a = [[-2.05, -3.59, -0.34, -1.07, 2.05, 2.13, 0.26, -3.72, 3.83, -5.06, -5.75, 2.90, 0.05, -2.81, -0.63], [-1.79, -4.00, -0.30, -0.78, 1.98, 1.97, 0.12, -3.82, 3.70, -4.82, -5.68, 2.72, 0.02, -2.52, -0.69], [-1.01, -3.73, 0.02, -1.07, 0.13, 1.10, -0.73, -2.37, 2.23, -3.72, -5.15, 3.26, 0.26, -1.00, -2.45], [0.01, -3.54, 0.69, -0.13, 0.02, 1.49, 0.88, -0.97, 2.09, -2.82, -3.15, 2.76, 0.10, -0.92, -2.35], [-0.53, -0.24, -0.23, -0.98, -0.13, -0.59, -1.71, -0.38, 0.00, -0.12, -1.35, 0.11, -0.06, 0.53, -0.32], [0.43, -3.62, 0.61, 0.12, 0.12, 1.35, 1.27, -1.19, 2.17, -2.70, -2.84, 2.81, 0.32, -0.97, -2.40], [-1.39, -3.72, -0.20, -1.21, 0.38, 1.38, -0.79, -2.81, 2.28, -3.61, -5.34, 2.69, 0.55, -1.41, -2.00], [-2.07, -3.65, -0.16, -0.89, 2.08, 2.05, 0.13, -3.95, 4.00, -5.08, -5.31, 2.96, 0.13, -2.77, -0.58], [-0.88, -0.59, -0.37, -0.65, 1.38, 0.35, -0.44, -1.92, 1.32, -1.17, -1.72, 0.13, -0.16, -1.23, 0.68], [-0.48, -1.11, -0.03, 0.00, 1.40, 0.93, 1.10, -1.16, 1.41, -2.04, -1.47, 0.67, -0.01, -1.56, 0.34]]
Which number is the entry just left of -0.24?
A: -0.53
The maximum is 4.00
The entry just right of the largest entry is -5.08
The entry just right of 0.67: -0.01
Which number is the entry just left of the smallest entry?
A: -5.06
Which number is the entry just right of -5.34?
A: 2.69
The entry just right of -0.65 is 1.38

data =
[[-0.59 -0.98 -0.41  0.51 -1.18 -0.07  0.52 -0.99 -0.27  0.44  0.51 -0.29
   0.51 -0.26]
 [-2.17 -1.09  1.95 -1.50  0.77  1.45 -1.33 -0.97 -2.66 -0.25 -1.52 -2.66
  -1.01  1.72]
 [ 0.25  0.05 -1.72 -0.54 -0.71 -1.74 -0.75  0.21  0.53 -1.19 -0.64  0.67
  -0.79 -1.58]
 [-0.86 -0.56  0.71 -0.29  0.06  0.62 -0.23 -0.50 -0.93  0.14 -0.30 -0.92
  -0.11  0.69]
 [-0.89 -1.07  0.22  0.20 -0.83  0.43  0.30 -1.34 -0.88  0.45  0.28 -1.33
   0.32  0.13]
 [-2.66 -3.43  2.14  3.09 -2.59  3.25  3.30 -3.51 -1.66  3.93  3.09 -2.02
   3.54  2.56]
 [ 1.17  0.80 -2.26 -0.71 -0.41 -2.32 -0.88  0.64  1.15 -1.64 -0.70  0.96
  -1.10 -2.34]
 [ 0.82  0.40 -2.46 -0.89 -0.79 -2.46 -1.02  0.19  0.78 -1.75 -0.84  0.58
  -1.25 -2.55]
 [-0.21 -0.22 -0.26 -0.26 -0.26 -0.32 -0.32 -0.41 -0.22 -0.36 -0.26 -0.71
  -0.28 -0.41]
 [-3.90 -4.81  0.14  1.84 -4.31  1.35  1.95 -4.65 -2.63  2.40  1.75 -2.62
   2.19  0.78]]
The entry just left of -2.59: 3.09
Read off the entry just right of the smallest entry.
0.14
The entry just right of 0.30: -1.34
Read off the entry just left of 0.40.
0.82
The entry just left of 0.96 is -0.70
The entry just left of the smallest entry is -3.90
Read off the largest entry.
3.93
Read off the entry just left of -1.25.
0.58
Read off the entry just right of the largest entry.
3.09

[[ 5.43 -4.66 -2.41 -0.59  3.05  1.54  1.10]
 [ 3.42 -4.73 -2.54  0.07  2.97  0.43 -1.29]]
What is the first entry on the main diagonal? 5.43
What is the entry in the bottom-left corner? 3.42
The entry just left of 0.07 -> -2.54
What is the last entry, reading row by row? -1.29
The entry directly above the smallest entry: -4.66
What is the 3rd entry, reading row by row? -2.41
The bottom entry of the column that holds the smallest entry -> -4.73
What is the third-last entry, reading row by row? 2.97

M = [[-0.13, -0.19, -0.06, -0.14, -0.04, 0.01, -0.18], [-0.10, -0.22, -0.04, -0.10, -0.01, 0.04, -0.18], [-0.14, 0.18, -0.04, -0.16, -0.17, -0.15, 0.14], [-0.14, -0.10, -0.04, -0.15, -0.20, -0.19, -0.10]]
The 3rd largest entry?
A: 0.04
The entry just left of 0.01 -> -0.04
The entry just left of the smallest entry: -0.10
The entry just left of -0.06 is -0.19
The first entry in reading order -> -0.13
The 2nd largest entry?
A: 0.14
The 2nd smallest entry: -0.20
The entry just left of -0.01?
A: -0.10
The entry just right of 0.18: -0.04
The maximum is 0.18
